Below is a small trained network, with its code and all its weights. Each question gives an input and a class and asks what happens when units are switched off, that is, made to give their printed mean instead of their output.

import numpy as np


def w(rows, s, z=0):
    codes = np.array(rows[::2]) - 128.0
    scale = np.full(codes.shape[1], s)
    scale[-1] = z or s
    return codes * scale


def norm(h):
    return h / np.sqrt((h * h).mean(-1, keepdims=True) + 1e-5)


def f(y):
    return np.maximum(y, 0)


def log_softmax(a):
    a = a - a.max(-1, keepdims=True)
    return a - np.log(np.exp(a).sum(-1, keepdims=True))


def net(x, mask):
    res = np.array(x, float).reshape(1, 3) / 4 @ E
    u = 0
    for l in range(4):
        y = f(norm(res) @ A[l][:, :-1].T + A[l][:, -1])
        res = res + np.where(mask[u : u + 6], y, B[l][:, -1]) @ B[l][:, :-1]
        u += 6
    return log_softmax(norm(res)[-1] @ U[:, :-1].T + U[:, -1])


A, B = {}, {}
E = w([
[159,159,145],'x0',
[90,153,255],'x1',
[127,128,127],'x2',
],0.008)
A[0] = w([
[28,138,192,106],'0.n1',
[100,174,148,44],'0.n2',
[212,192,194,3],'0.n3',
[83,9,153,49],'0.n4',
[85,88,74,89],'0.n5',
[92,113,68,149],'0.n6',
],0.011,0.0033)
B[0] = w([
[220,177,115,255],'0.n1',
[110,117,155,157],'0.n2',
[104,1,94,202],'0.n3',
[63,7,159,177],'0.n4',
[174,51,102,204],'0.n5',
[233,171,202,219],'0.n6',
],0.0063,0.0055)
A[1] = w([
[196,145,153,57],'1.n1',
[108,68,147,96],'1.n2',
[123,56,78,83],'1.n3',
[50,96,137,139],'1.n4',
[12,146,154,175],'1.n5',
[187,116,255,2],'1.n6',
],0.0095,0.0016)
B[1] = w([
[171,98,157,184],'1.n1',
[111,83,127,161],'1.n2',
[170,150,158,191],'1.n3',
[149,47,160,137],'1.n4',
[56,132,2,137],'1.n5',
[150,133,113,254],'1.n6',
],0.009,0.007)
A[2] = w([
[37,201,39,128],'2.n1',
[147,113,84,125],'2.n2',
[192,175,85,182],'2.n3',
[92,254,199,252],'2.n4',
[100,97,224,44],'2.n5',
[190,112,87,155],'2.n6',
],0.0097,0.0023)
B[2] = w([
[88,1,1,128],'2.n1',
[88,129,142,177],'2.n2',
[76,125,166,227],'2.n3',
[40,253,69,179],'2.n4',
[101,143,101,190],'2.n5',
[76,121,148,254],'2.n6',
],0.006,0.0058)
A[3] = w([
[93,170,102,145],'3.n1',
[89,254,177,7],'3.n2',
[168,60,52,84],'3.n3',
[103,71,159,116],'3.n4',
[199,249,106,145],'3.n5',
[72,177,136,97],'3.n6',
],0.0086,0.0018)
B[3] = w([
[168,191,224,147],'3.n1',
[148,175,167,216],'3.n2',
[63,222,209,255],'3.n3',
[128,12,78,189],'3.n4',
[82,53,134,223],'3.n5',
[255,105,18,160],'3.n6',
],0.0082,0.0045)
U = w([
[161,253,140,193],'0',
[164,58,185,126],'1',
[76,19,129,162],'2',
[144,62,100,4],'3',
],0.011,0.0033)

Each question gives the input, the list of numbers given to net, and the class t.
The units are the neurons (one row each of A and B). Each row of codes is followed by its name. A weight is (code - 128) times the scale printed after its matrix; where a second scale follows, it is the last column's (A, B and U).
mask holds one flag per neuron, layer by layer. A switched-off neuron (its flag False) gives its mean, the last column of its row in B, instead of its output. The means were averaged over made-up inputs and are rounded, as every weight is.
A unit's drop is (log p(t) with every unit on - log p(t) with that unit switched off) / (log p(t) with every unit on - log p(t) with every unit switched off).
The circuit of an input: a set's keep is (log p(t) with only the set's units on - log p(t) with every unit switched off) / (log p(t) with every unit on - log p(t) with every unit switched off). Starting from the 12 units with the biggest drops (on a tie, the unit counted first), units are removed one at a time, each time the one whose removal leaves the highest keep (on an exact tie, the one counted first), for as long as the keep stays at least 0.8.
units of the circuit, in order: the units of the circuit, biggest drop first
most important unit: the unit with the biggest drop
top k neurons: the k neurons with the biggest drops, biggest first
drop when u is switched off: that unit's drop, to one decimal
input [6,-5,-4], class 2: top 2 neurons -> (3.n5 0.n3)
input [1,-8,0], class 0: top 2 neurons -> (3.n3 0.n1)
input [0,6,-5], class 0: top neuron -> (2.n4)
input [5,-2,-1], class 2: units of the circuit, in order -> (0.n1 0.n6)
input [-6,7,4], class 0: top 3 neurons -> (0.n3 0.n1 0.n5)
input [4,-2,-2], class 2: top 3 neurons -> (2.n4 0.n1 0.n6)
input [-2,6,2], class 0: units of the circuit, in order -> (0.n1 2.n4 0.n5)
input [-7,8,-5], class 0: top 4 neurons -> (0.n3 0.n1 0.n5 2.n4)
input [8,-6,-1], class 2: top 2 neurons -> (3.n5 0.n3)
input [7,-6,0], class 2: top 4 neurons -> (3.n5 0.n3 0.n4 2.n3)
input [5,-3,0], class 2: top 2 neurons -> (1.n1 2.n4)
input [4,-7,-1], class 0: top 2 neurons -> (3.n3 3.n4)
input [7,-3,4], class 2: top 2 neurons -> (2.n4 2.n3)
input [-3,-7,-4], class 0: most important unit -> 3.n3
input [-1,-5,-3], class 0: drop when 0.n4 is switched off -> 0.3
input [5,1,-3], class 2: drop when 0.n6 is switched off -> 0.1
input [0,-4,-3], class 0: drop when 3.n3 is switched off -> 0.4
input [8,1,6], class 2: drop when 0.n3 is switched off -> 0.6
